Below is a small trained network, with its code and all its weights. Each question gives an input and a class and asks what happens when units are switched off, that is, made to give their printed mean instead of their output.

import numpy as np


def w(rows, s, z=0):
    codes = np.array(rows[::2]) - 128.0
    scale = np.full(codes.shape[1], s)
    scale[-1] = z or s
    return codes * scale


def f(y):
    return np.maximum(y, 0)


def log_softmax(a):
    a = a - a.max(-1, keepdims=True)
    return a - np.log(np.exp(a).sum(-1, keepdims=True))


def net(x, mask):
    res = np.array(x, float).reshape(1, 8) / 4 @ E
    y = f(res @ A[0][:, :-1].T + A[0][:, -1])
    res = res + np.where(mask, y, B[0][:, -1]) @ B[0][:, :-1]
    return log_softmax(res[-1] @ U[:, :-1].T + U[:, -1])


A, B = {}, {}
E = w([
[141,176,47,117,157,154,176,119,163,38,108],'x0',
[130,144,152,163,127,184,1,48,79,112,101],'x1',
[130,198,110,91,82,112,80,70,114,92,188],'x2',
[63,232,187,139,82,160,91,163,147,118,166],'x3',
[156,123,130,120,133,26,40,172,107,159,156],'x4',
[125,204,148,133,118,147,140,164,106,121,109],'x5',
[182,174,104,186,40,166,109,155,108,145,59],'x6',
[78,23,190,180,86,68,127,84,145,134,207],'x7',
],0.0057)
A[0] = w([
[39,14,187,111,213,122,94,84,133,113,172,45],'N1',
[186,212,119,120,126,225,20,110,24,138,13,224],'N2',
[100,182,102,153,76,162,142,223,138,122,58,106],'N3',
[86,214,160,121,55,116,67,131,108,112,201,131],'N4',
[226,19,54,183,201,137,200,130,141,144,12,248],'N5',
[125,164,93,181,74,173,116,48,149,54,143,213],'N6',
[103,177,93,120,163,177,205,127,143,85,94,46],'N7',
[147,74,165,180,50,71,50,124,75,191,165,228],'N8',
[152,194,119,184,91,166,146,218,152,117,80,130],'N9',
[120,171,106,133,135,182,180,139,199,97,79,61],'N10',
[70,143,93,55,177,111,209,139,176,111,155,197],'N11',
[133,109,195,159,148,61,98,169,106,210,130,143],'N12',
[153,139,111,132,79,160,111,55,139,67,144,187],'N13',
[209,148,32,80,170,60,98,145,160,81,97,140],'N14',
[147,109,188,126,125,89,156,176,137,176,93,113],'N15',
[36,102,255,176,93,151,166,127,155,120,159,93],'N16',
],0.0048,0.0013)
B[0] = w([
[100,151,154,112,160,110,134,157,158,108,178,208],'N1',
[196,135,83,107,156,176,153,159,6,119,45,242],'N2',
[98,128,168,136,109,106,109,105,162,122,153,192],'N3',
[159,99,111,152,115,135,128,123,87,162,101,187],'N4',
[184,103,98,143,119,140,121,119,24,145,33,253],'N5',
[94,98,171,147,104,97,111,93,132,145,125,192],'N6',
[114,85,147,159,96,101,96,107,117,148,110,189],'N7',
[117,97,158,152,92,68,74,82,115,160,111,211],'N8',
[74,129,178,149,117,93,96,108,165,127,157,196],'N9',
[105,98,150,137,97,112,100,110,120,129,121,186],'N10',
[148,120,121,140,119,131,130,135,101,145,108,205],'N11',
[97,121,160,144,109,100,87,98,128,141,133,186],'N12',
[94,98,149,139,103,99,113,107,135,134,128,173],'N13',
[156,152,91,101,168,173,146,155,102,102,104,194],'N14',
[115,118,142,146,115,111,100,108,119,147,123,166],'N15',
[153,147,97,108,166,161,170,161,134,120,135,198],'N16',
],0.011,0.0058)
U = w([
[201,158,40,78,191,174,177,185,113,113,108,186],'0',
[50,153,173,118,141,110,111,126,249,115,201,2],'1',
[126,110,142,173,84,115,95,88,119,153,101,208],'2',
],0.012,0.00066)

Each question gives the input, the list of numbers given to net, and the class t.
The units are the neurons (one row each of A and B). Each row of codes is followed by its name. A weight is (code - 128) times the scale printed after its matrix; where a second scale follows, it is the last column's (A, B and U).
mask holds one flag per neuron, in row order. A switched-off neuron (its flag False) gives its mean, the last column of its row in B, instead of its output. The means were averaged over made-up inputs and are rounded, as every weight is.
A unit's drop is (log p(t) with every unit on - log p(t) with that unit switched off) / (log p(t) with every unit on - log p(t) with every unit switched off).
The circuit of an input: a set's keep is (log p(t) with only the set's units on - log p(t) with every unit switched off) / (log p(t) with every unit on - log p(t) with every unit switched off). Starting from the 12 units with the biggest drops (on a tie, the unit counted first), units are removed one at a time, each time the one whose removal leaves the highest keep (on an exact tie, the one counted first), for as long as the keep stays at least 0.8.
units of the circuit, in order: the units of the circuit, biggest drop first
unit that matters most: the unit with the biggest drop
top k neurons: the k neurons with the biggest drops, biggest first
drop of u: that unit's drop, to one decimal
input [-8,-5,-3,7,4,-6,2,8], class 1: unit that matters most	N5
input [-1,-6,4,4,-5,-3,0,4], class 1: top 3 neurons	(N2 N5 N14)
input [-2,-3,1,4,-5,-6,2,-1], class 1: units of the circuit, in order	(N5 N2)
input [-2,-8,-1,-3,2,2,-2,8], class 1: units of the circuit, in order	(N2 N1)
input [-2,-1,8,-1,6,-6,-3,8], class 1: units of the circuit, in order	(N1 N5)
input [-4,-6,-7,7,8,7,5,-1], class 1: units of the circuit, in order	(N5 N9)
input [5,2,-5,2,5,-1,-5,3], class 1: units of the circuit, in order	(N2 N5)
input [2,7,7,2,-3,-3,-7,2], class 1: units of the circuit, in order	(N5 N1)
input [6,-4,-4,6,-5,5,5,6], class 1: top 2 neurons	(N5 N2)
input [-3,3,-4,7,4,-3,5,-8], class 0: top 3 neurons	(N2 N6 N7)
input [2,-1,8,-1,8,-7,-5,0], class 1: top 3 neurons	(N2 N5 N1)
input [6,4,-7,-4,-7,-4,4,-3], class 2: top 2 neurons	(N7 N10)
input [6,-8,2,1,-1,1,5,-8], class 2: top 2 neurons	(N9 N7)
input [0,6,-2,6,1,-7,4,-6], class 0: units of the circuit, in order	(N2)
input [6,3,-4,1,0,4,-4,4], class 1: top 2 neurons	(N2 N5)
input [-4,-1,8,-3,-4,-1,0,7], class 1: drop of N4	0.0
input [-7,7,-4,-3,-7,2,0,-6], class 0: drop of N2	0.4
input [6,7,-3,5,5,0,-1,-4], class 0: drop of N2	0.8
